Below is a small trained network, with its code and all its weights. Each question gives an input and a class and asks what happens when units are switched off, that is, made to give their printed mean instead of their output.

import numpy as np


def w(rows, s, z=0):
    codes = np.array(rows[::2]) - 128.0
    scale = np.full(codes.shape[1], s)
    scale[-1] = z or s
    return codes * scale


def f(y):
    return y / 2 * (1 + np.tanh(0.7978845608 * (y + 0.044715 * y**3)))


def log_softmax(a):
    a = a - a.max(-1, keepdims=True)
    return a - np.log(np.exp(a).sum(-1, keepdims=True))


def net(x, mask):
    res = np.array(x, float).reshape(1, 4) / 4 @ E
    y = f(res @ A[0][:, :-1].T + A[0][:, -1])
    res = res + np.where(mask, y, B[0][:, -1]) @ B[0][:, :-1]
    return log_softmax(res[-1] @ U[:, :-1].T + U[:, -1])


A, B = {}, {}
E = w([
[127,121,135],'x0',
[243,253,209],'x1',
[52,213,151],'x2',
[200,40,135],'x3',
],0.0073)
A[0] = w([
[194,121,141,101],'N1',
[248,118,128,98],'N2',
[167,236,89,175],'N3',
[135,123,66,149],'N4',
[82,210,73,72],'N5',
[157,228,167,1],'N6',
[173,110,186,100],'N7',
[86,27,110,66],'N8',
[98,51,101,190],'N9',
[74,143,128,107],'N10',
[108,117,158,117],'N11',
[47,147,94,122],'N12',
[198,106,180,95],'N13',
[145,182,170,175],'N14',
[46,135,70,122],'N15',
[172,183,183,198],'N16',
[106,57,68,190],'N17',
[51,126,156,114],'N18',
[120,26,67,18],'N19',
[174,125,133,99],'N20',
[178,101,169,95],'N21',
],0.012,0.0081)
B[0] = w([
[144,57,132,153],'N1',
[83,46,69,189],'N2',
[178,149,145,222],'N3',
[126,184,166,156],'N4',
[117,121,142,167],'N5',
[91,186,164,171],'N6',
[103,57,135,147],'N7',
[194,161,88,209],'N8',
[143,199,203,248],'N9',
[92,126,102,150],'N10',
[74,143,100,126],'N11',
[33,74,108,190],'N12',
[115,76,91,163],'N13',
[162,141,111,199],'N14',
[71,100,106,204],'N15',
[143,123,84,228],'N16',
[133,254,182,254],'N17',
[54,130,72,165],'N18',
[194,99,73,198],'N19',
[82,89,79,136],'N20',
[103,118,83,146],'N21',
],0.0089,0.0086)
U = w([
[133,189,182,232],'0',
[252,131,93,151],'1',
[89,54,91,4],'2',
],0.012,0.0013)

Each question gives the input, the list of numbers given to net, and the class t.
The units are the neurons (one row each of A and B). Each row of codes is followed by its name. A weight is (code - 128) times the scale printed after its matrix; where a second scale follows, it is the last column's (A, B and U).
mask holds one flag per neuron, in row order. A switched-off neuron (its flag False) gives its mean, the last column of its row in B, instead of its output. The means were averaged over made-up inputs and are rounded, as every weight is.
A unit's drop is (log p(t) with every unit on - log p(t) with that unit switched off) / (log p(t) with every unit on - log p(t) with every unit switched off).
The circuit of an input: a set's keep is (log p(t) with only the set's units on - log p(t) with every unit switched off) / (log p(t) with every unit on - log p(t) with every unit switched off). Starting from the 12 units with the biggest drops (on a tie, the unit counted first), units are removed one at a time, each time the one whose removal leaves the highest keep (on an exact tie, the one counted first), for as long as the keep stays at least 0.8.
units of the circuit, in order: the units of the circuit, biggest drop first
k most important neurons: the k neurons with the biggest drops, biggest first
drop when u is switched off: that unit's drop, to one decimal
input [3,7,7,5], class 1: units of the circuit, in order -> [N16 N17]
input [-6,5,6,4], class 1: units of the circuit, in order -> [N17 N16]
input [-1,-6,0,8], class 1: units of the circuit, in order -> [N8]
input [-2,0,8,-1], class 2: units of the circuit, in order -> [N17 N9]
input [4,5,8,6], class 1: units of the circuit, in order -> [N17 N16]
input [-2,1,-4,6], class 2: 2 most important neurons -> [N2 N3]
input [-4,-6,6,3], class 0: 3 most important neurons -> [N17 N9 N2]
input [-3,-6,-2,-3], class 0: 2 most important neurons -> [N17 N9]
input [8,2,-3,-6], class 1: units of the circuit, in order -> [N17 N12]
input [-5,4,-2,1], class 2: units of the circuit, in order -> [N17 N2]
input [-8,3,5,3], class 1: 2 most important neurons -> [N17 N9]
input [-8,0,4,-1], class 2: 2 most important neurons -> [N17 N9]
input [-3,4,7,6], class 1: drop when N17 is switched off -> 0.2
input [3,-2,-7,-4], class 0: drop when N16 is switched off -> 0.1
input [-3,-7,1,7], class 0: drop when N7 is switched off -> 0.0
